Here is a tiny trained network, its code and every weight. The questions are about switching its units off for an input and a class, where a switched-off unit gives its printed mean instead of its output.

import numpy as np


def w(rows, s, z=0):
    codes = np.array(rows[::2]) - 128.0
    scale = np.full(codes.shape[1], s)
    scale[-1] = z or s
    return codes * scale


def norm(h):
    return h / np.sqrt((h * h).mean(-1, keepdims=True) + 1e-5)


def f(y):
    return np.maximum(y, 0)


def log_softmax(a):
    a = a - a.max(-1, keepdims=True)
    return a - np.log(np.exp(a).sum(-1, keepdims=True))


def net(x, mask):
    res = np.array(x, float).reshape(1, 7) / 4 @ E
    u = 0
    for l in range(3):
        y = f(norm(res) @ A[l][:, :-1].T + A[l][:, -1])
        res = res + np.where(mask[u : u + 16], y, B[l][:, -1]) @ B[l][:, :-1]
        u += 16
    return log_softmax(norm(res)[-1] @ U[:, :-1].T + U[:, -1])


A, B = {}, {}
E = w([
[103,201,61,167,115,98,119],'x0',
[67,106,115,61,108,184,160],'x1',
[129,153,202,111,171,142,193],'x2',
[151,156,121,29,98,134,152],'x3',
[105,104,21,171,207,70,225],'x4',
[40,151,192,144,108,72,100],'x5',
[120,149,133,128,2,63,132],'x6',
],0.0074)
A[0] = w([
[157,147,99,157,158,109,124,145],'L0N1',
[141,14,202,125,145,176,107,102],'L0N2',
[121,107,97,115,154,158,130,68],'L0N3',
[128,95,134,130,140,127,89,72],'L0N4',
[139,135,92,149,111,125,100,18],'L0N5',
[107,111,57,193,156,58,99,23],'L0N6',
[139,139,164,117,200,149,140,42],'L0N7',
[107,82,80,147,4,120,98,206],'L0N8',
[154,97,139,147,157,171,126,152],'L0N9',
[106,128,135,111,66,93,135,94],'L0N10',
[136,167,125,117,158,160,145,33],'L0N11',
[106,99,130,122,110,109,174,17],'L0N12',
[56,113,89,112,137,51,222,155],'L0N13',
[132,85,102,31,22,127,164,183],'L0N14',
[53,88,71,116,212,209,142,220],'L0N15',
[24,144,193,79,59,137,98,255],'L0N16',
],0.015,0.002)
B[0] = w([
[213,118,182,141,146,152,86,177],'L0N1',
[55,43,146,195,185,53,151,209],'L0N2',
[84,120,117,107,141,177,140,161],'L0N3',
[127,124,122,187,115,108,142,146],'L0N4',
[118,120,114,171,133,88,143,151],'L0N5',
[135,228,158,193,209,178,109,220],'L0N6',
[117,35,105,108,66,122,154,179],'L0N7',
[170,73,80,92,8,43,162,220],'L0N8',
[128,45,164,106,123,138,160,176],'L0N9',
[96,64,121,190,75,169,95,181],'L0N10',
[140,72,138,107,94,121,157,153],'L0N11',
[117,110,118,128,130,81,87,149],'L0N12',
[124,122,208,171,222,4,186,221],'L0N13',
[143,240,52,58,97,141,155,222],'L0N14',
[154,190,8,159,71,220,170,235],'L0N15',
[37,177,221,64,80,123,23,248],'L0N16',
],0.017,0.011)
A[1] = w([
[132,132,136,145,114,141,102,83],'L1N1',
[172,67,184,105,110,24,146,82],'L1N2',
[71,81,254,54,150,85,56,78],'L1N3',
[64,146,208,115,61,132,122,150],'L1N4',
[124,117,129,41,150,131,217,13],'L1N5',
[79,73,111,99,168,212,109,33],'L1N6',
[129,219,118,115,132,60,116,97],'L1N7',
[25,170,173,151,89,131,76,83],'L1N8',
[72,117,149,122,178,87,161,86],'L1N9',
[112,172,96,51,53,202,86,9],'L1N10',
[124,111,158,153,166,69,135,149],'L1N11',
[190,168,84,61,144,102,186,2],'L1N12',
[128,214,69,136,218,126,101,51],'L1N13',
[56,133,179,99,106,99,89,141],'L1N14',
[181,145,181,100,82,189,70,166],'L1N15',
[166,147,138,76,82,183,125,11],'L1N16',
],0.012,0.0016)
B[1] = w([
[156,133,145,124,122,105,154,140],'L1N1',
[127,162,57,134,125,8,97,204],'L1N2',
[122,117,245,139,184,73,119,255],'L1N3',
[165,114,153,76,159,158,112,245],'L1N4',
[74,165,132,181,120,101,183,163],'L1N5',
[102,53,108,137,98,141,141,160],'L1N6',
[56,7,87,125,116,183,164,206],'L1N7',
[105,100,199,71,108,150,168,243],'L1N8',
[209,119,144,128,50,135,126,177],'L1N9',
[249,158,82,106,114,188,126,215],'L1N10',
[156,123,99,112,58,124,69,189],'L1N11',
[37,189,168,83,126,109,136,173],'L1N12',
[108,162,187,151,178,179,195,184],'L1N13',
[163,91,187,103,143,144,116,237],'L1N14',
[191,117,87,178,102,75,190,174],'L1N15',
[192,144,72,69,133,122,142,162],'L1N16',
],0.019,0.0092)
A[2] = w([
[106,47,87,117,162,189,103,25],'L2N1',
[168,202,87,99,134,178,188,76],'L2N2',
[101,197,139,111,180,134,160,5],'L2N3',
[165,100,139,74,168,107,111,49],'L2N4',
[87,181,122,74,66,105,86,43],'L2N5',
[128,147,190,72,176,108,106,17],'L2N6',
[124,114,77,133,128,169,144,134],'L2N7',
[62,121,201,130,108,128,80,70],'L2N8',
[156,179,137,197,248,167,46,81],'L2N9',
[161,156,138,167,161,164,124,25],'L2N10',
[157,178,73,52,44,236,67,14],'L2N11',
[149,147,203,99,115,174,115,27],'L2N12',
[133,157,172,112,127,119,114,108],'L2N13',
[143,115,202,131,88,130,187,137],'L2N14',
[177,162,131,170,159,169,110,101],'L2N15',
[124,99,239,63,175,101,101,108],'L2N16',
],0.014,0.0015)
B[2] = w([
[114,69,78,131,110,164,139,151],'L2N1',
[77,174,200,44,103,98,57,199],'L2N2',
[48,152,159,127,107,158,107,161],'L2N3',
[110,114,134,97,213,105,161,165],'L2N4',
[196,119,108,186,217,198,98,181],'L2N5',
[89,54,160,172,115,136,99,187],'L2N6',
[123,99,143,126,134,160,62,164],'L2N7',
[160,133,157,66,207,78,156,193],'L2N8',
[224,118,185,204,134,229,107,186],'L2N9',
[159,175,169,141,134,117,141,164],'L2N10',
[253,151,51,68,42,183,102,199],'L2N11',
[99,130,72,151,115,64,173,187],'L2N12',
[113,72,120,142,132,147,151,167],'L2N13',
[118,167,73,89,145,139,37,206],'L2N14',
[184,169,182,140,113,109,192,166],'L2N15',
[122,89,199,93,156,120,77,250],'L2N16',
],0.021,0.012)
U = w([
[129,120,79,178,100,3,129,151],'0',
[181,180,197,230,164,192,124,169],'1',
[62,14,64,172,118,202,154,117],'2',
[126,44,238,74,158,54,52,140],'3',
[23,210,127,114,124,126,165,106],'4',
[183,143,71,32,40,181,82,178],'5',
[101,136,85,149,189,155,39,2],'6',
],0.014,0.0071)

Each question gives the input, the list of numbers given to net, and the class t.
The units are the neurons (one row each of A and B). Each row of codes is followed by its name. A weight is (code - 128) times the scale printed after its matrix; where a second scale follows, it is the last column's (A, B and U).
mask holds one flag per neuron, layer by layer. A switched-off neuron (its flag False) gives its mean, the last column of its row in B, instead of its output. The means were averaged over made-up inputs and are rounded, as every weight is.
A unit's drop is (log p(t) with every unit on - log p(t) with that unit switched off) / (log p(t) with every unit on - log p(t) with every unit switched off).
The circuit of an input: a set's keep is (log p(t) with only the set's units on - log p(t) with every unit switched off) / (log p(t) with every unit on - log p(t) with every unit switched off). Starting from the 12 units with the biggest drops (on a tie, the unit counted first), units are removed one at a time, each time the one whose removal leaves the highest keep (on an exact tie, the one counted first), for as long as the keep stays at least 0.8.
units of the circuit, in order: the units of the circuit, biggest drop first
k most important neurons: the k neurons with the biggest drops, biggest first
k most important neurons of layer l: the k neurons of layer l with the biggest drops, biggest first
input [-2,4,4,8,3,2,-8], class 2: 2 most important neurons => L0N16, L0N7
input [-1,6,2,0,-4,3,8], class 5: units of the circuit, in order => L0N14
input [-1,-7,-1,-1,1,-7,-6], class 2: 3 most important neurons => L0N14, L0N9, L0N7
input [7,-7,8,-1,6,1,8], class 1: units of the circuit, in order => L0N6, L0N16
input [2,-7,-3,-5,-3,-4,7], class 0: 2 most important neurons => L0N8, L0N15
input [5,3,-3,-8,-2,-3,-6], class 1: 2 most important neurons => L0N6, L0N8
input [2,-3,-5,-2,-4,-2,1], class 0: 2 most important neurons => L0N15, L0N14
input [7,-3,0,-6,-6,-4,2], class 0: 3 most important neurons => L0N15, L0N16, L0N14
input [4,8,-7,-5,1,7,-4], class 5: 3 most important neurons => L0N15, L0N2, L0N16
input [-2,-1,1,-5,-3,-6,-2], class 2: 2 most important neurons => L0N16, L0N13
input [3,8,2,4,7,8,-3], class 4: 2 most important neurons of layer 0 => L0N15, L0N13
input [3,-7,5,4,2,6,-7], class 0: 3 most important neurons => L0N7, L0N16, L0N14
input [-7,-4,-5,4,3,-3,4], class 5: 2 most important neurons => L0N14, L0N13
input [-6,5,-8,-3,-1,3,-3], class 5: 4 most important neurons => L0N15, L1N3, L0N13, L0N16
input [-6,0,7,3,1,-5,7], class 4: 2 most important neurons of layer 0 => L0N14, L0N16
input [8,-2,-2,1,7,8,1], class 1: units of the circuit, in order => L0N6
input [-4,1,-3,-2,0,4,-4], class 2: 2 most important neurons => L0N15, L0N2
input [-6,-7,-4,3,1,1,-6], class 2: 2 most important neurons => L0N16, L0N13
input [-5,-5,-5,0,6,6,7], class 0: 2 most important neurons of layer 0 => L0N8, L0N16
input [1,4,-1,4,-4,-6,-7], class 5: units of the circuit, in order => L0N15
input [-6,7,-6,0,8,-7,7], class 4: 2 most important neurons of layer 0 => L0N13, L0N14
input [1,-2,-3,-7,8,4,8], class 0: 4 most important neurons of layer 0 => L0N8, L0N16, L0N13, L0N15
input [-4,-4,-8,-5,8,7,8], class 0: 2 most important neurons of layer 0 => L0N8, L0N16
input [1,-5,-8,6,7,-5,4], class 4: 2 most important neurons of layer 1 => L1N12, L1N13
input [6,5,-7,5,2,-2,-3], class 5: 2 most important neurons of layer 0 => L0N15, L0N2
